After every row comes roughly how far along a hidden order it lies, from 0 to 20.
[ -2 -22  10 -15  15  33  25   8   2  16  11   9  23 -46  20  68  33  -1] : 13
[-22  29   2 -32  38  31  41  -8  -4  12  11  14  17 -27   0  18  48  -1] : 17
[  4 -22  20  15  -4  49  19   8 -31 -13  28  60   4 -19  -9  44 -17   0] : 20
[ 14  28 -10  12 -70  43  -7  -8  35  10 -64   2  11  -4  -4 -19 -38 -11] : 5
[ 18  12 -74  19 -45 -20 -29  -4  19 -18  22 -35 -19 -20  20  69 -46  -5] : 13
[ -2   0 -18 -48 -27 -25 -18   1 -15 -28 -10  13   1  29   8 -28  73   3] : 2
[-15 -28  19  26 -19   0  -6   4 -55 -24  39  57  -2  32 -22  19  12   1] : 2
[ -1   5  52  -9  59  23  23   6 -39  31  10  18 -17 -23  -3 -24  15  -4] : 10
[  5  15  31 -33  30  -8  17 -13  46 -19  27 -27  52   6  22  -2  -6   5] : 18
[-31  11 -11  12 -13 -36 -36  20  16   5 -52  19 -36  17  -7  14 -46   1] : 3
[  8 -29 -19  25 -31  25  -2 -15   7  22 -33 -56  56   8   2  -9  -7  -9] : 0
